z470: [0.361 1.029 2.031 -3.094 5.819 3.396 -2.278]
z424: [-0.227 1.386 2.113 1.017 2.476 -2.310 2.476]
z642: [0.109 -0.962 0.828 -1.490 -8.015 0.195 -0.187]
z566: [0.361 1.029 -1.589 0.593 2.451 -1.589 -0.711]
z377: [-8.013 3.395 -8.014 -8.014 -8.014 3.395 3.395]
z757: [-0.012 0.741 1.200 1.078 0.853 -1.539 0.383]
z371: [0.460 -1.989 1.413 -8.013 2.452 1.489 -1.450]
z563: [1.103 0.996 0.512 1.769 1.387 -0.056 0.277]
places z424: [1.386]	2
places z377: [3.395]	2 6 7
places z377: [-8.014]	3 4 5
places z757: [-1.539]	6
places z470: [3.396]	6
places z566: [2.451]	5

z336: [0.603 1.241 0.037 0.412 -1.108 0.090 -1.225 0.926 -0.605 0.091 -0.198 0.135 -0.133 -0.737 0.246 -0.048 0.238 -0.513 -0.458 0.636 -0.957 0.380 1.929 0.303 -1.045 0.833 -2.134 0.318 -0.197 0.120 -0.134 -1.097 1.059 0.846 0.172 1.069]
z408: [0.123 0.946 1.236 -1.875 -1.947 -1.543 -1.451 -0.955 2.028 1.248 3.418 -0.358 -3.118 -0.677 0.262 2.300 0.719 2.225 -2.592 1.453 -0.810 0.634 1.300 0.917 1.637 0.719 0.064 0.065 0.708 -0.387 0.216 -0.704 1.059 -1.580 2.864 -0.998]
z417: [0.780 0.028 0.468 -1.124 0.763 -1.616 0.593 -0.865 0.159 0.114 0.847 0.252 -0.527 -0.187 -0.085 -0.605 0.374 0.148 -0.336 0.696 0.223 0.316 -0.400 0.351 -0.921 -0.284 0.973 -0.117 0.565 0.732 -1.052 0.740 -0.765 0.041 0.887 0.363]
z297: [-0.656 -0.347 -1.510 3.002 1.565 2.236 1.324 2.005 -2.780 -2.844 -4.914 0.948 1.515 -0.725 -0.803 -3.544 -1.618 -3.263 2.147 -1.231 0.470 -1.179 -0.993 -1.691 -2.288 0.536 -2.087 -0.849 -1.117 0.705 0.187 1.115 -0.359 1.126 -3.581 1.069]
z98: [0.269 0.845 -0.752 0.609 0.707 -0.749 -0.152 0.479 -0.692 0.761 0.148 1.334 0.902 -0.569 -0.129 -0.768 -0.686 -1.337 -0.501 -0.394 0.573 1.325 -0.334 0.019 -0.703 0.725 0.402 -0.844 0.123 -0.099 -0.102 0.539 1.051 0.379 0.214 -0.780]
z960: [-0.824 -1.306 -0.041 0.519 1.523 0.818 1.324 -1.228 0.133 -1.104 -1.349 0.783 0.902 0.991 -0.246 -1.503 -0.133 -0.973 0.339 -1.151 0.619 -0.184 -1.135 -0.809 -1.309 -1.274 0.003 0.003 0.087 0.039 -0.118 0.307 0.003 0.336 -1.678 -0.526]
z619: [-0.654 -1.487 -3.138 3.002 1.565 2.236 -0.187 2.005 -2.080 -3.203 -6.003 1.334 1.515 0.991 -0.129 -3.048 -2.557 -2.344 2.147 -2.505 0.552 -0.494 -1.760 -2.306 -0.907 0.884 -2.453 -0.220 -0.612 0.666 -0.071 0.564 -0.080 0.338 -3.950 0.003]
z708: [0.780 1.241 1.236 -7.525 -3.858 -5.933 -2.104 -6.572 2.028 1.248 3.418 -2.303 -4.968 -1.937 0.262 2.300 0.719 2.225 -5.645 1.453 -1.161 1.325 1.929 0.917 2.300 -0.129 0.973 0.318 0.708 2.300 -0.999 -0.802 1.030 -2.918 2.864 -0.451]
z418: [-0.177 -0.091 -1.901 1.513 0.901 -0.777 -0.796 0.386 -0.208 -2.306 -2.781 1.012 -1.055 0.903 -0.695 -1.892 -1.081 -0.824 -0.368 -0.173 0.619 -0.064 -0.598 -0.251 -0.902 0.884 -0.353 0.297 0.042 0.732 -0.538 1.115 -0.527 -0.152 -0.198 -0.377]
z179: [-0.852 0.546 -0.693 0.363 0.043 0.413 0.752 1.008 -0.428 -1.067 -0.693 -0.943 -0.197 0.435 -0.023 -0.125 -0.613 -0.231 1.243 0.868 -0.381 -0.144 -1.372 0.091 -1.009 -0.726 -0.050 -0.708 -0.204 0.631 0.216 0.603 -0.829 -1.010 -0.883 0.087]
places z179: [-1.009]	25
places z960: [0.003]	27 28 33
places z708: [2.300]	16 25 30

z817: [2.934 3.898 2.934 2.481 2.448 3.202 -0.826]
z697: [0.570 -0.827 3.379 1.049 -0.827 2.760 0.570]
z640: [3.203 2.693 -1.997 3.088 1.188 -1.479 3.449]
z660: [4.637 5.425 -5.880 5.425 -2.549 -3.057 -3.057]
z795: [2.694 2.694 2.694 -2.548 -3.056 -2.548 -3.012]
places z817: [-0.826]	7
places z795: [2.694]	1 2 3
places z640: [3.203]	1
places z795: [-3.056]	5
places z660: [-3.057]	6 7
places z697: [-0.827]	2 5

z507: [-0.546 0.694 0.693 0.229]
z897: [-1.507 -0.698 1.544 0.698]
z655: [-0.700 0.117 -2.276 0.091]
z338: [3.456 0.186 0.507 -0.039]
z54: [-0.680 0.292 -0.680 0.252]
z29: [1.272 -0.938 -6.272 -0.823]
z681: [-0.681 1.289 -1.967 -0.871]
z124: [-0.384 -0.240 2.388 1.294]
places z54: [-0.680]	1 3
places z507: [0.694]	2

z787: [-0.650 -0.650 -0.650 1.564 -0.650]
z690: [0.498 -0.451 -1.127 -0.609 0.029]
z835: [-0.609 0.563 -0.609 -0.647 -0.608]
z892: [-1.861 -0.649 -2.140 -1.861 -2.140]
z881: [5.198 -1.862 3.867 -3.366 2.806]
places z835: [-0.608]	5
places z892: [-1.861]	1 4
places z787: [-0.650]	1 2 3 5

z489: [-4.594 3.960 -4.671 -4.936 4.043 3.672 -4.739 0.935 5.149 -4.496]
z246: [-7.176 0.861 -5.824 -6.538 -6.538 2.433 0.936 1.473 -4.304 0.027]
z276: [-4.347 4.181 -4.303 -3.943 -3.406 -4.303 -3.406 1.964 2.645 -3.406]
z685: [3.999 3.999 4.428 4.428 -6.129 3.999 4.039 4.428 4.428 4.428]
z11: [-4.347 4.181 -4.347 -4.347 4.938 4.181 -4.414 -4.347 4.427 -4.846]
z743: [-7.176 0.861 -5.824 -6.538 -5.824 -4.346 -6.932 1.808 2.858 -6.235]
places z685: [4.428]	3 4 8 9 10
places z743: [-5.824]	3 5
places z276: [-3.943]	4
places z11: [4.181]	2 6
places z246: [0.936]	7
places z11: [-4.347]	1 3 4 8
places z276: [-4.303]	3 6

z273: [5.460 -4.683 -5.802 -2.406 -2.406 -1.155 -4.233 -2.550 -2.406 -5.802 -0.440 -1.586 -3.416 2.607 -3.474 -2.406 -0.440]
z966: [7.409 1.099 -2.407 0.886 -0.662 -2.633 -0.662 2.628 0.630 0.140 4.258 1.099 1.099 8.621 -0.301 4.258 -0.662]
z152: [3.014 -2.621 -2.419 3.818 -3.291 -1.677 -0.816 3.859 2.844 1.021 -0.116 1.934 4.865 4.617 -3.272 2.576 0.293]
places z966: [-0.662]	5 7 17
places z273: [-3.416]	13
places z966: [1.099]	2 12 13
places z273: [-2.406]	4 5 9 16

z700: [2.204 -3.574 -6.550 -0.509 3.964 0.889 0.780 3.069]
z435: [-5.259 -2.256 0.463 -2.541 -2.425 -1.247 -4.070 -4.369]
z973: [0.463 2.329 -1.509 6.821 -4.986 1.319 0.751 4.034]
z742: [-1.202 0.890 0.890 0.890 0.890 0.890 0.890 0.890]
z968: [0.463 2.329 -1.509 6.821 -4.986 1.319 0.891 3.069]
z476: [0.463 0.463 0.463 0.462 -4.986 1.319 0.462 0.463]
places z742: [0.890]	2 3 4 5 6 7 8
places z700: [3.964]	5
places z476: [0.463]	1 2 3 8
places z435: [-5.259]	1
places z435: [-4.369]	8
places z435: [-2.541]	4
places z476: [0.462]	4 7

z293: [2.318 -2.017 -4.384 0.562 -7.479 5.004 -0.783 -0.297 -5.454 3.866 -0.218 -1.095 -0.724 -2.594 1.455 -4.340 -0.028 2.955 4.235]
z263: [-0.420 1.898 -0.560 -0.560 0.784 4.825 0.093 0.591 -2.424 0.268 -0.871 0.422 -4.557 -3.392 -0.002 1.182 -0.803 -1.819 -0.560]
z548: [1.180 -0.779 3.280 -3.273 2.957 -3.145 -0.680 -3.123 -1.911 -0.368 -3.123 -0.945 2.161 -7.480 -0.361 -5.195 1.447 -4.089 -1.367]
z385: [6.382 1.495 -2.450 1.898 0.739 1.817 0.677 1.643 0.921 6.004 -0.297 1.573 -2.735 -2.361 -0.299 1.809 1.866 -0.682 -2.146]
z441: [-2.399 -2.373 0.566 7.611 1.371 -0.953 0.666 -3.554 -6.331 5.102 -2.289 -0.013 -3.818 -0.733 0.044 -0.997 -1.506 -4.607 2.080]
places z263: [-0.560]	3 4 19
places z548: [-0.945]	12
places z548: [-7.480]	14

z395: [1.097 -1.483 -2.585 -1.483 -1.483 -1.028 5.967 -0.721 0.682 -1.330 5.993 -1.027 2.530 -1.418 1.159 -0.080 2.776 -3.154 -0.722 0.312 1.619 0.312]
z9: [2.775 -0.314 2.199 -0.722 -0.722 -0.722 5.648 -0.080 4.433 3.375 -7.855 -0.314 -1.201 -2.220 1.159 -0.080 -1.407 -3.154 -0.722 0.312 0.307 -4.034]
z234: [1.097 -1.483 -2.585 1.360 0.318 -1.028 5.967 1.597 0.682 -1.330 5.993 -1.027 2.530 -1.418 -0.296 2.628 -0.485 4.561 -1.482 -3.994 3.971 1.495]
places z395: [-1.483]	2 4 5
places z9: [2.775]	1
places z9: [-0.722]	4 5 6 19

z199: [-5.473 0.116 0.802 3.355]
z545: [-2.568 -2.774 0.323 5.673]
z725: [-6.633 0.400 5.082 6.473]
z396: [-1.962 -1.243 4.751 4.973]
z403: [5.659 5.659 -7.744 -1.244]
places z545: [-2.774]	2
places z403: [-1.244]	4
places z545: [0.323]	3

z791: [2.663 -1.117 0.298 -0.392 1.277 0.298 -1.936 0.298 2.663]
z170: [3.952 3.952 7.422 7.423 -1.290 7.423 -4.485 -3.958 0.297]
z716: [2.293 -4.622 -2.341 -0.472 2.026 -2.715 -1.636 -3.115 -4.498]
z107: [3.345 0.068 -2.415 -0.853 2.191 -0.359 -0.091 -1.140 -2.828]
places z170: [0.297]	9
places z791: [0.298]	3 6 8

z830: [-3.576 -3.050 -2.953 0.013 -3.652 0.876 -0.527 -1.908 1.810 -2.987 -3.604 -1.413 -1.600 -2.082 4.372]
z961: [4.958 2.297 0.723 -3.330 2.660 -3.346 -1.626 -2.450 -0.776 1.375 1.657 2.795 -0.140 0.064 -3.225]
z684: [4.958 2.297 0.723 -3.330 2.660 -3.346 -1.626 -2.450 -2.485 2.506 3.126 1.929 2.816 -2.383 -7.770]
z310: [-7.403 -2.441 -0.322 1.522 -3.164 -1.468 1.302 2.475 -0.769 -3.031 -4.349 -2.392 -5.397 2.846 -1.913]
z37: [-2.890 -2.890 -0.348 -2.936 -2.890 0.720 -1.682 -2.358 -2.013 1.727 3.748 2.795 2.369 -2.890 5.752]
z216: [-3.262 -1.984 -1.202 -2.549 -0.190 -5.049 -1.984 -1.343 -1.926 -2.068 -0.830 0.179 -1.178 -3.111 -7.186]
z985: [4.958 2.297 0.723 -3.330 2.660 -3.346 -1.626 -2.450 -0.776 1.375 1.657 2.354 -0.140 0.064 -3.225]
z737: [5.543 2.841 0.771 -1.460 3.840 -1.343 -2.086 -1.442 -0.715 2.598 3.204 2.787 3.181 -2.807 -2.693]
z577: [-2.891 1.716 0.225 -2.990 1.755 2.710 0.039 -2.730 -1.340 3.382 4.043 1.669 3.357 -0.680 -1.529]
places z216: [-1.984]	2 7
places z37: [-2.890]	1 2 5 14

z76: [1.656 0.123 1.243 3.165 -2.179 4.586 2.161 -0.361 -0.621 0.593 0.282 0.507 -0.556 -0.621 0.403 -0.294 1.324 0.218 -0.633 0.248 -0.005 -0.227 -4.719 -0.572 2.284 -0.393 -3.168 2.833 2.475 0.441 0.073 -1.683 -1.264 1.223 -0.799 -3.881 3.376 -0.835 2.461 -0.877 0.798 0.119 0.476 -0.093 0.581 -0.209 0.513 -0.300 -1.766 -0.115 -7.433 0.881]
z740: [3.177 2.587 -0.261 0.918 2.323 0.367 -0.112 0.070 -0.028 0.627 -1.153 -0.357 -1.317 -0.231 1.970 0.685 -0.400 -0.642 -0.114 -1.688 0.320 0.409 -0.500 -3.767 -1.688 0.304 0.962 -0.294 -3.039 0.367 0.629 -0.254 -1.688 -1.688 0.257 0.994 -0.681 0.112 -0.446 0.367 2.079 -1.688 0.109 0.276 0.083 2.148 0.367 -3.361 0.994 0.685 -0.757 0.249]
z257: [0.366 -2.826 -0.521 -0.295 0.376 -0.734 -0.679 0.203 1.213 -0.291 -0.495 1.087 1.027 0.259 -0.503 -0.716 -0.709 -0.152 0.953 -0.329 0.079 -0.621 1.371 1.023 -1.534 1.164 0.675 0.451 -2.640 -2.372 -1.091 -0.562 1.894 3.875 0.989 -1.340 -2.266 0.470 -0.749 0.299 -1.672 -0.628 -1.046 -1.652 -0.526 1.284 -0.075 0.231 -1.001 -0.298 -4.612 0.420]
z926: [0.221 -0.328 -0.250 1.098 0.221 1.196 -1.454 0.285 -0.079 -0.776 -1.750 0.956 1.406 -0.017 0.221 0.701 1.397 -0.355 -0.017 0.104 0.327 0.523 0.802 -0.017 0.678 -0.179 2.634 -0.186 -0.309 0.869 0.384 2.265 -0.405 1.416 -1.755 3.065 1.137 0.124 -2.664 1.022 1.003 -0.315 1.226 0.928 2.531 -1.031 3.659 1.543 0.074 -0.649 3.539 -0.039]
z437: [-2.281 0.015 0.542 -1.663 -1.983 1.157 -0.719 0.042 2.659 -0.118 -1.155 0.704 0.313 0.052 -0.421 0.554 -0.738 -1.108 0.153 -0.630 0.735 1.941 -2.390 0.210 0.366 1.109 -2.909 1.189 -0.427 -0.462 -0.554 -1.414 0.410 3.221 1.394 3.310 -0.148 0.232 -0.294 -2.118 -0.254 0.461 2.445 -0.189 0.750 -0.997 2.948 2.855 -0.750 0.158 -3.928 -0.078]
z13: [-1.046 0.509 -0.665 0.793 -1.642 3.510 -1.991 0.631 0.732 -0.461 2.077 -0.894 -0.997 0.279 0.463 0.333 -1.756 -0.016 -3.033 -1.117 -0.256 0.249 -3.033 -0.447 0.566 0.535 0.327 -1.582 1.775 1.392 -0.113 1.801 -0.882 0.427 -0.953 -2.700 2.834 0.349 0.705 -3.248 0.550 0.447 -0.175 0.796 0.114 0.249 -1.967 1.802 -0.916 -3.033 2.367 -0.796]
places z13: [0.249]	22 46
places z926: [-0.017]	14 19 24
places z76: [-0.621]	9 14
places z740: [0.367]	6 30 40 47

z668: [-1.191 -1.191 -1.191 -0.081 1.229 6.659 4.651 -1.950 6.582 -1.950 -1.484 -0.420 1.216 -1.500]
z807: [0.102 -1.190 -1.767 4.383 4.383 0.576 4.383 0.577 7.350 4.383 0.577 -1.697 4.383 -1.167]
z74: [0.102 0.577 -1.767 -2.246 1.852 5.554 4.383 -1.409 0.102 -0.807 -2.164 -1.697 -0.161 -1.167]
places z74: [-0.807]	10
places z74: [0.102]	1 9
places z807: [-1.190]	2
places z807: [4.383]	4 5 7 10 13
places z668: [-1.191]	1 2 3
places z74: [-0.161]	13

